Below are the code and all the weights of a small trained network. Each question names an input and a target symbol and asks about switching units off, where a switched-off unit gives its printed mean instead of its output.

import numpy as np


def w(rows, s, z=0):
    codes = np.array(rows[::2]) - 128.0
    scale = np.full(codes.shape[1], s)
    scale[-1] = z or s
    return codes * scale


def norm(h):
    return h / np.sqrt((h * h).mean(-1, keepdims=True) + 1e-5)


def f(y):
    return y / 2 * (1 + np.tanh(0.7978845608 * (y + 0.044715 * y**3)))


def softmax(a):
    e = np.exp(a - a.max(-1, keepdims=True))
    return e / e.sum(-1, keepdims=True)


def log_softmax(a):
    a = a - a.max(-1, keepdims=True)
    return a - np.log(np.exp(a).sum(-1, keepdims=True))


def net(x, mask):
    ids = ['ΛΨαβητ'.index(c) for c in x.split()]
    T = len(ids)
    res = E[ids] + P[:T]
    u = 0
    for l in range(3):
        q, k, v = (norm(res) @ M[l].T for M in (Q, K, V))
        z = softmax(np.where(np.tri(T) > 0, q @ k.T / 2**0.5, -1e9)) @ v
        res = res + np.where(mask[u], z, O[l][:, -1]) @ O[l][:, :-1]
        u += 1
        y = f(norm(res) @ A[l][:, :-1].T + A[l][:, -1])
        res = res + np.where(mask[u : u + 4], y, B[l][:, -1]) @ B[l][:, :-1]
        u += 4
    return log_softmax(norm(res)[-1] @ U[:, :-1].T + U[:, -1])


Q, K, V, O, A, B = {}, {}, {}, {}, {}, {}
E = w([
[63,148,65,117,158,124,192,146],'Λ',
[61,254,149,63,146,75,63,59],'Ψ',
[125,107,55,123,115,129,152,102],'α',
[110,104,173,114,149,117,255,177],'β',
[156,44,152,103,105,113,151,98],'η',
[88,29,143,90,165,100,166,130],'τ',
],0.0072)
P = w([
[162,82,212,87,131,184,160,150],'0',
[184,64,21,75,216,77,135,133],'1',
[191,101,68,81,96,60,73,206],'2',
[61,116,189,229,3,152,44,115],'3',
[160,140,140,201,169,182,117,57],'4',
[105,126,157,106,89,237,178,43],'5',
[35,58,99,189,105,97,108,123],'6',
[71,81,102,74,31,93,209,36],'7',
],0.0062)
Q[0] = w([
[114,123,106,139,79,6,145,138],'0.h1',
[138,132,112,41,122,146,168,99],'0.h1',
],0.012)
K[0] = w([
[122,134,144,148,189,196,182,24],'0.h1',
[31,105,170,71,2,249,139,133],'0.h1',
],0.0071)
V[0] = w([
[215,1,57,223,56,195,106,189],'0.h1',
[168,150,234,38,42,99,77,42],'0.h1',
],0.0056)
O[0] = w([
[154,156,127,119,53,1,182,109,6],'0.h1',
[62,105,126,222,120,128,56,237,192],'0.h1',
],0.0084,0.0026)
A[0] = w([
[78,149,155,153,210,202,6,153,250],'0.n1',
[147,45,103,254,143,216,152,102,238],'0.n2',
[86,207,140,120,190,104,98,103,134],'0.n3',
[136,120,166,126,35,188,110,110,118],'0.n4',
],0.0068,0.0019)
B[0] = w([
[165,111,40,87,77,110,155,163,253],'0.n1',
[1,148,168,94,121,165,153,173,212],'0.n2',
[60,88,181,119,82,177,148,136,157],'0.n3',
[111,171,78,140,198,133,162,121,145],'0.n4',
],0.0093,0.0057)
Q[1] = w([
[184,179,201,254,197,172,64,93],'1.h1',
[208,127,77,47,51,49,199,139],'1.h1',
],0.0057)
K[1] = w([
[83,161,3,61,133,3,128,91],'1.h1',
[10,127,217,129,61,250,20,107],'1.h1',
],0.0049)
V[1] = w([
[97,13,149,99,139,79,119,61],'1.h1',
[11,98,2,64,42,112,13,38],'1.h1',
],0.0048)
O[1] = w([
[104,168,18,175,205,43,88,67,254],'1.h1',
[49,190,119,78,198,69,192,254,98],'1.h1',
],0.0078,0.0016)
A[1] = w([
[159,122,118,52,89,17,137,109,70],'1.n1',
[236,211,159,123,184,217,126,145,4],'1.n2',
[144,137,112,2,193,182,127,92,48],'1.n3',
[147,58,86,96,103,137,145,142,106],'1.n4',
],0.0075,0.0042)
B[1] = w([
[100,203,72,98,88,147,254,173,251],'1.n1',
[158,209,82,114,211,147,89,42,102],'1.n2',
[156,102,130,95,144,88,127,211,224],'1.n3',
[92,195,74,141,177,128,109,84,214],'1.n4',
],0.0086,0.0022)
Q[2] = w([
[110,113,141,83,120,171,49,253],'2.h1',
[120,73,61,95,59,140,179,159],'2.h1',
],0.011)
K[2] = w([
[254,59,35,206,149,75,182,84],'2.h1',
[202,84,182,166,126,197,63,158],'2.h1',
],0.0092)
V[2] = w([
[76,108,133,185,106,64,94,156],'2.h1',
[184,171,149,180,1,146,184,184],'2.h1',
],0.0078)
O[2] = w([
[193,160,84,248,112,178,187,149,102],'2.h1',
[116,92,75,70,22,88,182,112,2],'2.h1',
],0.012,0.0043)
A[2] = w([
[101,141,112,120,169,216,212,158,92],'2.n1',
[117,83,169,152,161,215,82,149,172],'2.n2',
[213,83,54,80,160,255,197,128,91],'2.n3',
[172,111,88,232,29,121,132,188,4],'2.n4',
],0.0077,0.0025)
B[2] = w([
[110,79,107,125,137,158,74,85,254],'2.n1',
[190,148,122,117,48,129,160,114,240],'2.n2',
[96,130,231,77,149,68,61,154,174],'2.n3',
[31,113,215,115,160,47,5,161,170],'2.n4',
],0.011,0.0043)
U = w([
[115,187,191,13,201,91,122,111,29],'Λ',
[87,104,126,90,89,210,149,205,90],'Ψ',
[139,170,93,84,74,64,245,128,251],'α',
[138,59,135,102,53,149,102,1,107],'β',
[88,123,173,195,84,18,105,145,85],'η',
[134,170,98,205,167,166,147,59,219],'τ',
],0.0075,0.0021)

Each question gives the input, a string of symbols that net reads in full, and the target symbol t.
The units are the heads (2 rows each of Q, K, V and O) and the neurons (one row each of A and B). Each row of codes is followed by its name. A weight is (code - 128) times the scale printed after its matrix; where a second scale follows, it is the last column's (O, A, B and U).
mask holds one flag per unit, layer by layer, with each layer's heads first. A switched-off unit (its flag False) gives its mean, the last column of its rows in O or B, instead of its output. The means were averaged over made-up inputs and are rounded, as every weight is.
A unit's drop is (log p(t) with every unit on - log p(t) with that unit switched off) / (log p(t) with every unit on - log p(t) with every unit switched off).
The circuit of an input: a set's keep is (log p(t) with only the set's units on - log p(t) with every unit switched off) / (log p(t) with every unit on - log p(t) with every unit switched off). Starting from the 12 units with the biggest drops (on a tie, the unit counted first), units are removed one at a time, each time the one whose removal leaves the highest keep (on an exact tie, the one counted first), for as long as the keep stays at least 0.8.
circuit, biggest first: the units of the circuit, biggest drop first
most important unit: the unit with the biggest drop
k most important neurons: the k neurons with the biggest drops, biggest first
input Ψ η τ η τ, target τ: circuit, biggest first -> (2.h1, 0.h1)
input Ψ α τ Λ β β τ, target β: most important unit -> 0.h1
input Λ τ η τ α Λ η Λ, target Λ: circuit, biggest first -> (0.h1, 2.h1, 0.n1)
input η α τ η Λ, target η: 2 most important neurons -> (0.n1, 2.n4)
input α Λ Λ Λ η η, target α: circuit, biggest first -> (0.h1, 1.n1)
input τ Ψ Ψ β τ η, target τ: circuit, biggest first -> (2.h1, 1.n1, 0.n4)
input Λ β η τ τ α, target Λ: circuit, biggest first -> (2.h1, 0.h1, 0.n1)
input η Ψ Ψ, target η: circuit, biggest first -> (0.h1, 2.n4, 2.h1)
input α Ψ β η Ψ, target α: circuit, biggest first -> (1.h1, 2.h1, 0.h1)
input β Ψ α Λ η η β, target η: 2 most important neurons -> (0.n1, 1.n1)
input β τ τ Λ τ α, target β: circuit, biggest first -> (1.h1, 0.h1)
input Λ β β Λ η τ α Ψ, target τ: 3 most important neurons -> (0.n1, 0.n2, 0.n3)
input Λ Ψ τ, target Λ: circuit, biggest first -> (0.h1, 2.h1)
input τ α Λ α τ Ψ η, target τ: circuit, biggest first -> (0.n1, 0.h1, 2.h1, 1.h1)
input Λ τ Ψ Ψ, target Λ: circuit, biggest first -> (0.h1, 2.h1)
input Ψ β α τ Λ, target α: circuit, biggest first -> (0.h1)
input Ψ τ τ τ η α, target τ: circuit, biggest first -> (0.h1, 2.h1)
input τ τ β, target τ: circuit, biggest first -> (0.n1, 2.h1, 1.h1)
input η τ α β Λ Ψ Λ, target Λ: 2 most important neurons -> (2.n3, 0.n1)
input Ψ α η Λ α, target η: most important unit -> 0.h1
input τ α β α Ψ β, target α: 3 most important neurons -> (0.n3, 0.n2, 1.n4)
input η Ψ Λ β τ α, target β: 4 most important neurons -> (0.n2, 0.n1, 2.n1, 1.n1)
input η β τ α, target η: 3 most important neurons -> (0.n1, 2.n4, 2.n3)
input α Ψ Ψ α τ α Λ, target α: 2 most important neurons -> (0.n1, 0.n2)
input Λ Ψ τ β Λ β, target β: 3 most important neurons -> (2.n1, 0.n1, 0.n2)
input η Λ Λ α τ Λ β, target η: 2 most important neurons -> (0.n1, 2.n4)
input β α α β τ, target β: most important unit -> 1.h1
